Here is a tiny trained network, its code and every weight. The questions are about switching its units off for an input and a class, where a switched-off unit gives its printed mean instead of its output.

import numpy as np


def w(rows, s, z=0):
    codes = np.array(rows[::2]) - 128.0
    scale = np.full(codes.shape[1], s)
    scale[-1] = z or s
    return codes * scale


def f(y):
    return np.maximum(y, 0)


def log_softmax(a):
    a = a - a.max(-1, keepdims=True)
    return a - np.log(np.exp(a).sum(-1, keepdims=True))


def net(x, mask):
    res = np.array(x, float).reshape(1, 5) / 4 @ E
    y = f(res @ A[0][:, :-1].T + A[0][:, -1])
    res = res + np.where(mask, y, B[0][:, -1]) @ B[0][:, :-1]
    return log_softmax(res[-1] @ U[:, :-1].T + U[:, -1])


A, B = {}, {}
E = w([
[97,163,73,38,3],'x0',
[179,207,23,90,165],'x1',
[73,59,205,70,218],'x2',
[248,128,86,54,151],'x3',
[87,2,37,138,145],'x4',
],0.0087)
A[0] = w([
[190,119,137,124,10,120],'neuron 1',
[183,65,33,38,202,131],'neuron 2',
[163,154,81,224,108,193],'neuron 3',
[66,200,106,66,180,146],'neuron 4',
[184,172,219,198,151,220],'neuron 5',
[105,166,32,209,148,131],'neuron 6',
[50,94,128,248,206,132],'neuron 7',
[97,43,214,165,128,254],'neuron 8',
[199,126,174,175,153,61],'neuron 9',
[113,56,128,11,107,213],'neuron 10',
[181,128,202,192,66,138],'neuron 11',
[180,242,207,86,133,184],'neuron 12',
[39,115,158,230,206,68],'neuron 13',
[86,181,82,81,126,208],'neuron 14',
[129,101,132,84,169,42],'neuron 15',
[242,125,207,169,176,67],'neuron 16',
[106,41,178,59,130,104],'neuron 17',
[127,174,164,42,116,110],'neuron 18',
[107,92,218,72,59,89],'neuron 19',
[230,146,162,184,158,186],'neuron 20',
[75,94,124,213,141,163],'neuron 21',
],0.011,0.0027)
B[0] = w([
[159,143,93,160,71,209],'neuron 1',
[138,141,76,121,253,246],'neuron 2',
[86,85,96,125,78,201],'neuron 3',
[147,202,142,129,135,180],'neuron 4',
[168,101,144,105,101,221],'neuron 5',
[70,84,89,112,114,198],'neuron 6',
[163,43,112,174,142,228],'neuron 7',
[96,105,165,149,129,225],'neuron 8',
[147,117,130,69,120,172],'neuron 9',
[91,170,137,168,172,215],'neuron 10',
[156,97,153,133,98,196],'neuron 11',
[154,165,171,76,106,235],'neuron 12',
[159,74,144,186,162,219],'neuron 13',
[119,173,95,125,128,195],'neuron 14',
[105,146,124,124,119,157],'neuron 15',
[144,82,174,50,120,201],'neuron 16',
[73,146,153,144,155,188],'neuron 17',
[151,149,134,97,139,185],'neuron 18',
[95,154,190,159,129,194],'neuron 19',
[133,78,128,77,109,199],'neuron 20',
[113,58,123,139,135,198],'neuron 21',
],0.028,0.012)
U = w([
[56,142,15,109,99,85],'0',
[162,50,155,214,183,188],'1',
[158,92,156,180,112,2],'2',
[50,141,188,160,175,155],'3',
[128,157,56,105,243,105],'4',
[203,162,93,255,71,87],'5',
[143,212,136,90,148,129],'6',
[146,112,150,46,152,186],'7',
],0.0095,0.0037)

Each question gives the input, the list of numbers given to net, and the class t.
The units are the neurons (one row each of A and B). Each row of codes is followed by its name. A weight is (code - 128) times the scale printed after its matrix; where a second scale follows, it is the last column's (A, B and U).
mask holds one flag per neuron, in row order. A switched-off neuron (its flag False) gives its mean, the last column of its row in B, instead of its output. The means were averaged over made-up inputs and are rounded, as every weight is.
A unit's drop is (log p(t) with every unit on - log p(t) with that unit switched off) / (log p(t) with every unit on - log p(t) with every unit switched off).
The circuit of an input: a set's keep is (log p(t) with only the set's units on - log p(t) with every unit switched off) / (log p(t) with every unit on - log p(t) with every unit switched off). Starting from the 12 units with the biggest drops (on a tie, the unit counted first), units are removed one at a time, each time the one whose removal leaves the highest keep (on an exact tie, the one counted first), for as long as the keep stays at least 0.8.
circuit, biggest first: the units of the circuit, biggest drop first
k most important neurons: the k neurons with the biggest drops, biggest first
drop of u: that unit's drop, to one decimal
input [-2,8,-8,5,-4], class 7: circuit, biggest first	neuron 20
input [6,-4,-1,-6,4], class 3: 2 most important neurons	neuron 19; neuron 5
input [1,-1,1,-1,0], class 3: circuit, biggest first	neuron 7; neuron 5
input [3,-6,6,4,-8], class 3: 2 most important neurons	neuron 19; neuron 17
input [-7,8,-8,3,7], class 0: 2 most important neurons	neuron 3; neuron 6
input [3,8,-6,0,-8], class 6: 2 most important neurons	neuron 12; neuron 4
input [5,-5,-8,-7,6], class 0: 2 most important neurons	neuron 6; neuron 3
input [4,4,-5,-7,-6], class 0: 2 most important neurons	neuron 3; neuron 6
input [4,8,-5,-5,-5], class 0: 2 most important neurons	neuron 6; neuron 3
input [-8,5,6,8,-1], class 7: 2 most important neurons	neuron 16; neuron 20
input [5,-2,-2,-2,-7], class 6: 3 most important neurons	neuron 12; neuron 7; neuron 13
input [6,4,-2,1,1], class 0: 2 most important neurons	neuron 1; neuron 13
input [6,-4,7,2,-8], class 6: 2 most important neurons	neuron 12; neuron 18
input [2,1,-3,8,7], class 4: circuit, biggest first	neuron 2
input [1,-1,6,6,-1], class 4: drop of neuron 2	0.6
input [-8,3,-2,8,5], class 4: drop of neuron 2	2.4
input [-4,5,7,8,1], class 4: drop of neuron 2	1.0
